Below is a small trained network, with its code and all its weights. Each question gives an input and a class and asks what happens when units are switched off, that is, made to give their printed mean instead of their output.

import numpy as np


def w(rows, s, z=0):
    codes = np.array(rows[::2]) - 128.0
    scale = np.full(codes.shape[1], s)
    scale[-1] = z or s
    return codes * scale


def norm(h):
    return h / np.sqrt((h * h).mean(-1, keepdims=True) + 1e-5)


def f(y):
    return y / 2 * (1 + np.tanh(0.7978845608 * (y + 0.044715 * y**3)))


def log_softmax(a):
    a = a - a.max(-1, keepdims=True)
    return a - np.log(np.exp(a).sum(-1, keepdims=True))


def net(x, mask):
    res = np.array(x, float).reshape(1, 7) / 4 @ E
    u = 0
    for l in range(4):
        y = f(norm(res) @ A[l][:, :-1].T + A[l][:, -1])
        res = res + np.where(mask[u : u + 7], y, B[l][:, -1]) @ B[l][:, :-1]
        u += 7
    return log_softmax(norm(res)[-1] @ U[:, :-1].T + U[:, -1])


A, B = {}, {}
E = w([
[62,175,176,242,101],'x0',
[65,43,129,142,205],'x1',
[214,158,79,176,102],'x2',
[153,207,26,140,254],'x3',
[105,50,148,139,66],'x4',
[139,180,242,106,210],'x5',
[8,164,123,124,44],'x6',
],0.0047)
A[0] = w([
[104,128,66,165,126,122],'L0N1',
[191,165,174,111,118,28],'L0N2',
[164,92,129,148,164,5],'L0N3',
[97,194,142,110,104,158],'L0N4',
[109,113,158,138,175,156],'L0N5',
[196,91,139,1,80,101],'L0N6',
[155,87,72,182,112,130],'L0N7',
],0.0085,0.0021)
B[0] = w([
[255,146,146,142,108,167],'L0N1',
[192,151,82,150,103,150],'L0N2',
[117,82,83,165,101,122],'L0N3',
[178,105,58,131,114,179],'L0N4',
[105,147,223,88,146,157],'L0N5',
[222,80,122,119,87,253],'L0N6',
[131,79,147,111,99,177],'L0N7',
],0.01,0.0034)
A[1] = w([
[91,114,227,129,204,87],'L1N1',
[121,190,65,179,114,73],'L1N2',
[219,189,178,95,8,123],'L1N3',
[138,173,170,108,178,189],'L1N4',
[128,16,187,146,158,68],'L1N5',
[103,114,254,143,115,252],'L1N6',
[113,78,172,238,147,122],'L1N7',
],0.0081,0.0026)
B[1] = w([
[110,2,105,29,172,170],'L1N1',
[51,116,168,169,78,157],'L1N2',
[208,120,245,252,161,255],'L1N3',
[136,209,86,121,145,159],'L1N4',
[82,120,153,151,142,174],'L1N5',
[175,217,86,101,86,209],'L1N6',
[110,91,138,65,167,152],'L1N7',
],0.0076,0.0054)
A[2] = w([
[178,141,48,105,255,78],'L2N1',
[121,167,40,136,69,193],'L2N2',
[152,94,44,122,66,241],'L2N3',
[94,153,164,110,155,158],'L2N4',
[78,97,147,189,247,251],'L2N5',
[105,163,114,184,94,123],'L2N6',
[206,133,142,150,135,239],'L2N7',
],0.0095,0.0025)
B[2] = w([
[93,166,85,64,48,209],'L2N1',
[124,150,236,196,128,157],'L2N2',
[122,133,127,100,254,191],'L2N3',
[149,132,73,84,119,140],'L2N4',
[98,159,50,46,78,171],'L2N5',
[109,111,221,122,207,155],'L2N6',
[92,121,114,48,223,255],'L2N7',
],0.0095,0.0061)
A[3] = w([
[101,99,207,182,99,118],'L3N1',
[148,91,162,122,57,132],'L3N2',
[141,98,173,61,112,150],'L3N3',
[104,135,164,60,114,252],'L3N4',
[154,86,108,145,148,252],'L3N5',
[5,80,162,171,93,198],'L3N6',
[122,72,140,111,62,178],'L3N7',
],0.013,0.0018)
B[3] = w([
[90,163,176,56,191,224],'L3N1',
[137,201,98,177,178,164],'L3N2',
[156,161,105,207,164,245],'L3N3',
[148,157,25,132,197,253],'L3N4',
[1,29,129,136,97,194],'L3N5',
[188,88,137,16,76,208],'L3N6',
[78,166,75,195,206,173],'L3N7',
],0.0089,0.005)
U = w([
[57,121,105,199,97,69],'0',
[129,102,175,75,142,156],'1',
[132,116,120,139,68,76],'2',
[51,56,109,142,149,120],'3',
[87,134,96,195,5,2],'4',
[149,202,180,157,165,159],'5',
[106,158,21,35,156,146],'6',
[206,72,119,172,129,101],'7',
],0.018,0.015)

Each question gives the input, the list of numbers given to net, and the class t.
The units are the neurons (one row each of A and B). Each row of codes is followed by its name. A weight is (code - 128) times the scale printed after its matrix; where a second scale follows, it is the last column's (A, B and U).
mask holds one flag per neuron, layer by layer. A switched-off neuron (its flag False) gives its mean, the last column of its row in B, instead of its output. The means were averaged over made-up inputs and are rounded, as every weight is.
A unit's drop is (log p(t) with every unit on - log p(t) with that unit switched off) / (log p(t) with every unit on - log p(t) with every unit switched off).
The circuit of an input: a set's keep is (log p(t) with only the set's units on - log p(t) with every unit switched off) / (log p(t) with every unit on - log p(t) with every unit switched off). Starting from the 12 units with the biggest drops (on a tie, the unit counted first), units are removed one at a time, each time the one whose removal leaves the highest keep (on an exact tie, the one counted first), for as long as the keep stays at least 0.8.
circuit, biggest first: the units of the circuit, biggest drop first
unit that matters most: the unit with the biggest drop
k most important neurons: the k neurons with the biggest drops, biggest first
k most important neurons of layer l: the k neurons of layer l with the biggest drops, biggest first
input [3,6,-1,-7,-2,-4,8], class 1: circuit, biggest first -> (L3N6)
input [-5,-8,-4,-4,-7,-2,5], class 7: circuit, biggest first -> (L0N6; L1N3)
input [1,0,-4,-5,7,-4,-2], class 5: circuit, biggest first -> (L3N2; L1N1)
input [-8,3,0,-1,4,4,-8], class 3: circuit, biggest first -> (L3N5; L0N3)
input [-3,-1,1,-7,3,-1,-5], class 5: 2 most important neurons of layer 3 -> (L3N2; L3N6)
input [-3,0,-8,6,3,-6,8], class 1: circuit, biggest first -> (L2N2; L3N6; L1N1)
input [-2,4,-7,5,6,-8,0], class 3: 4 most important neurons -> (L2N1; L0N7; L0N1; L2N7)
input [4,5,8,0,3,1,4], class 1: circuit, biggest first -> (L3N7; L3N4)
input [-4,3,5,4,3,-8,-8], class 3: circuit, biggest first -> (L3N5; L1N6)
input [-8,5,-3,-3,3,0,-8], class 3: 2 most important neurons -> (L0N6; L3N5)
input [-6,3,-5,-7,4,1,-3], class 3: 2 most important neurons of layer 3 -> (L3N5; L3N7)
input [2,-5,4,3,0,3,6], class 1: 3 most important neurons of layer 1 -> (L1N2; L1N6; L1N4)
input [-8,8,8,-6,7,3,5], class 7: 2 most important neurons -> (L0N6; L3N3)
input [-2,-3,3,8,6,1,5], class 5: unit that matters most -> L0N6
input [-8,1,-3,-5,-7,-4,-6], class 7: 2 most important neurons of layer 3 -> (L3N1; L3N3)
input [-3,2,-3,-2,-4,-6,7], class 1: 2 most important neurons -> (L2N2; L1N6)
input [5,5,4,-4,-6,-6,-2], class 3: 2 most important neurons -> (L3N5; L0N1)
input [3,-2,-5,3,-4,-7,-1], class 5: 2 most important neurons of layer 1 -> (L1N1; L1N7)
input [-8,-6,6,6,-8,-2,2], class 5: 3 most important neurons of layer 1 -> (L1N1; L1N7; L1N2)
input [3,2,-2,-4,8,-7,2], class 1: most important neuron of layer 0 -> (L0N5)
input [6,-3,-5,8,4,-6,8], class 1: 2 most important neurons -> (L3N6; L1N2)
input [-4,6,-3,-4,0,-5,-7], class 3: 2 most important neurons -> (L3N5; L0N6)
input [7,7,2,1,3,-4,-4], class 6: 3 most important neurons -> (L2N5; L0N6; L1N5)
input [7,0,7,-5,6,-1,-8], class 3: 2 most important neurons of layer 1 -> (L1N7; L1N2)
input [4,-6,3,1,-6,-5,-5], class 5: 2 most important neurons -> (L0N6; L1N1)
input [-8,-8,0,1,-2,-3,-5], class 1: 3 most important neurons -> (L2N7; L2N3; L3N4)
